Here is a tiny trained network, its code and every weight. The questions are about switching its units off for an input and a target symbol, where a switched-off unit gives its printed mean instead of its output.

import numpy as np


def w(rows, s, z=0):
    codes = np.array(rows[::2]) - 128.0
    scale = np.full(codes.shape[1], s)
    scale[-1] = z or s
    return codes * scale


def norm(h):
    return h / np.sqrt((h * h).mean(-1, keepdims=True) + 1e-5)


def f(y):
    return y / 2 * (1 + np.tanh(0.7978845608 * (y + 0.044715 * y**3)))


def softmax(a):
    e = np.exp(a - a.max(-1, keepdims=True))
    return e / e.sum(-1, keepdims=True)


def log_softmax(a):
    a = a - a.max(-1, keepdims=True)
    return a - np.log(np.exp(a).sum(-1, keepdims=True))


def net(x, mask):
    ids = ['βπστφψ'.index(c) for c in x.split()]
    T = len(ids)
    res = E[ids] + P[:T]
    u = 0
    for l in range(2):
        q, k, v = (norm(res) @ M[l].T for M in (Q, K, V))
        z = softmax(np.where(np.tri(T) > 0, q @ k.T / 2**0.5, -1e9)) @ v
        res = res + np.where(mask[u], z, O[l][:, -1]) @ O[l][:, :-1]
        u += 1
        y = f(norm(res) @ A[l][:, :-1].T + A[l][:, -1])
        res = res + np.where(mask[u : u + 8], y, B[l][:, -1]) @ B[l][:, :-1]
        u += 8
    return log_softmax(norm(res)[-1] @ U[:, :-1].T + U[:, -1])


Q, K, V, O, A, B = {}, {}, {}, {}, {}, {}
E = w([
[61,55,126],'β',
[157,155,99],'π',
[156,189,90],'σ',
[85,45,69],'τ',
[104,251,65],'φ',
[169,180,192],'ψ',
],0.018)
P = w([
[161,59,254],'0',
[52,203,148],'1',
[39,171,144],'2',
[43,168,150],'3',
[47,170,155],'4',
[63,181,129],'5',
[37,181,149],'6',
[51,176,142],'7',
[56,169,162],'8',
[72,199,146],'9',
[60,179,131],'10',
[49,175,116],'11',
],0.0057)
Q[0] = w([
[8,83,59],'L0H0',
[45,255,117],'L0H0',
],0.0071)
K[0] = w([
[162,254,191],'L0H0',
[156,161,99],'L0H0',
],0.0052)
V[0] = w([
[193,155,253],'L0H0',
[89,228,52],'L0H0',
],0.0055)
O[0] = w([
[2,47,141,112],'L0H0',
[144,164,60,254],'L0H0',
],0.0092,0.0033)
A[0] = w([
[149,250,154,254],'L0N0',
[87,153,148,66],'L0N1',
[160,147,188,76],'L0N2',
[165,199,33,33],'L0N3',
[181,148,198,98],'L0N4',
[113,61,106,149],'L0N5',
[72,113,122,68],'L0N6',
[118,170,75,69],'L0N7',
],0.014,0.0057)
B[0] = w([
[2,203,132,248],'L0N0',
[210,143,84,126],'L0N1',
[71,124,150,132],'L0N2',
[61,193,162,186],'L0N3',
[36,117,101,140],'L0N4',
[176,135,47,161],'L0N5',
[122,82,63,139],'L0N6',
[93,139,215,155],'L0N7',
],0.0091,0.014)
Q[1] = w([
[142,92,85],'L1H0',
[252,79,246],'L1H0',
],0.015)
K[1] = w([
[104,102,137],'L1H0',
[37,161,5],'L1H0',
],0.012)
V[1] = w([
[190,4,155],'L1H0',
[226,236,74],'L1H0',
],0.011)
O[1] = w([
[171,182,117,155],'L1H0',
[57,252,148,2],'L1H0',
],0.013,0.0076)
A[1] = w([
[75,134,167,108],'L1N0',
[130,124,98,68],'L1N1',
[165,133,187,144],'L1N2',
[167,50,177,93],'L1N3',
[87,145,152,188],'L1N4',
[126,77,235,188],'L1N5',
[163,55,5,253],'L1N6',
[91,157,97,139],'L1N7',
],0.018,0.0054)
B[1] = w([
[101,99,62,172],'L1N0',
[130,136,138,128],'L1N1',
[51,123,153,120],'L1N2',
[150,148,4,144],'L1N3',
[174,103,38,184],'L1N4',
[93,71,49,134],'L1N5',
[118,158,235,250],'L1N6',
[205,95,132,178],'L1N7',
],0.014,0.015)
U = w([
[171,71,96,112],'β',
[247,174,107,111],'π',
[8,124,151,4],'σ',
[128,202,178,166],'τ',
[112,255,174,167],'φ',
[50,128,136,213],'ψ',
],0.0097,0.0043)

Each question gives the input, a string of symbols that net reads in full, and the target symbol t.
The units are the heads (2 rows each of Q, K, V and O) and the neurons (one row each of A and B). Each row of codes is followed by its name. A weight is (code - 128) times the scale printed after its matrix; where a second scale follows, it is the last column's (O, A, B and U).
mask holds one flag per unit, layer by layer, with each layer's heads first. A switched-off unit (its flag False) gives its mean, the last column of its rows in O or B, instead of its output. The means were averaged over made-up inputs and are rounded, as every weight is.
A unit's drop is (log p(t) with every unit on - log p(t) with that unit switched off) / (log p(t) with every unit on - log p(t) with every unit switched off).
The circuit of an input: a set's keep is (log p(t) with only the set's units on - log p(t) with every unit switched off) / (log p(t) with every unit on - log p(t) with every unit switched off). Starting from the 12 units with the biggest drops (on a tie, the unit counted first), units are removed one at a time, each time the one whose removal leaves the highest keep (on an exact tie, the one counted first), for as long as the keep stays at least 0.8.
circuit, biggest first: the units of the circuit, biggest drop first
unit that matters most: the unit with the biggest drop
k most important neurons: the k neurons with the biggest drops, biggest first
k most important neurons of layer l: the k neurons of layer l with the biggest drops, biggest first
drop when u is switched off: that unit's drop, to one decimal
input φ φ ψ π ψ σ ψ φ σ, target ψ: circuit, biggest first	L1H0; L1N6
input π τ σ β, target τ: unit that matters most	L0N0
input π β φ σ β ψ π τ τ β τ, target τ: circuit, biggest first	L1N6; L0N0
input σ ψ σ σ σ ψ β σ τ ψ π, target ψ: circuit, biggest first	L1H0; L1N6
input β ψ τ φ, target π: circuit, biggest first	L0N0; L1H0; L1N7; L0N4
input β σ τ, target π: circuit, biggest first	L0N0; L1H0
input ψ ψ φ σ, target β: circuit, biggest first	L0H0; L1H0; L1N7
input ψ τ π, target β: 2 most important neurons	L1N6; L1N4
input π β ψ σ ψ τ, target τ: 2 most important neurons of layer 0	L0N0; L0N3
input ψ ψ φ, target β: 3 most important neurons of layer 1	L1N6; L1N7; L1N4
input π β β, target τ: 3 most important neurons	L1N6; L0N0; L0N3
input τ τ β, target φ: 2 most important neurons of layer 0	L0N0; L0N5
input β τ φ τ φ σ, target π: 2 most important neurons of layer 1	L1N6; L1N7
input ψ φ ψ φ φ β ψ τ ψ, target β: 2 most important neurons	L1N6; L0N3
input ψ π π τ ψ σ φ τ β ψ, target β: 3 most important neurons	L1N6; L0N3; L1N4
input β π φ τ τ σ β π, target π: 4 most important neurons	L0N0; L1N6; L1N7; L1N4
input ψ ψ ψ φ, target β: unit that matters most	L0H0
input τ τ σ τ ψ σ φ τ, target φ: 2 most important neurons	L0N0; L1N6
input β β π ψ β π, target π: 4 most important neurons of layer 1	L1N6; L1N7; L1N4; L1N5
input β τ σ, target π: unit that matters most	L0N0
input τ π ψ τ π β, target φ: 2 most important neurons	L0N0; L1N6
input β ψ φ, target π: 4 most important neurons	L0N0; L1N6; L1N7; L0N4
input ψ φ ψ τ ψ ψ ψ β β, target β: 2 most important neurons	L0N0; L1N3
input ψ π τ, target β: drop when L1H0 is switched off	1.3
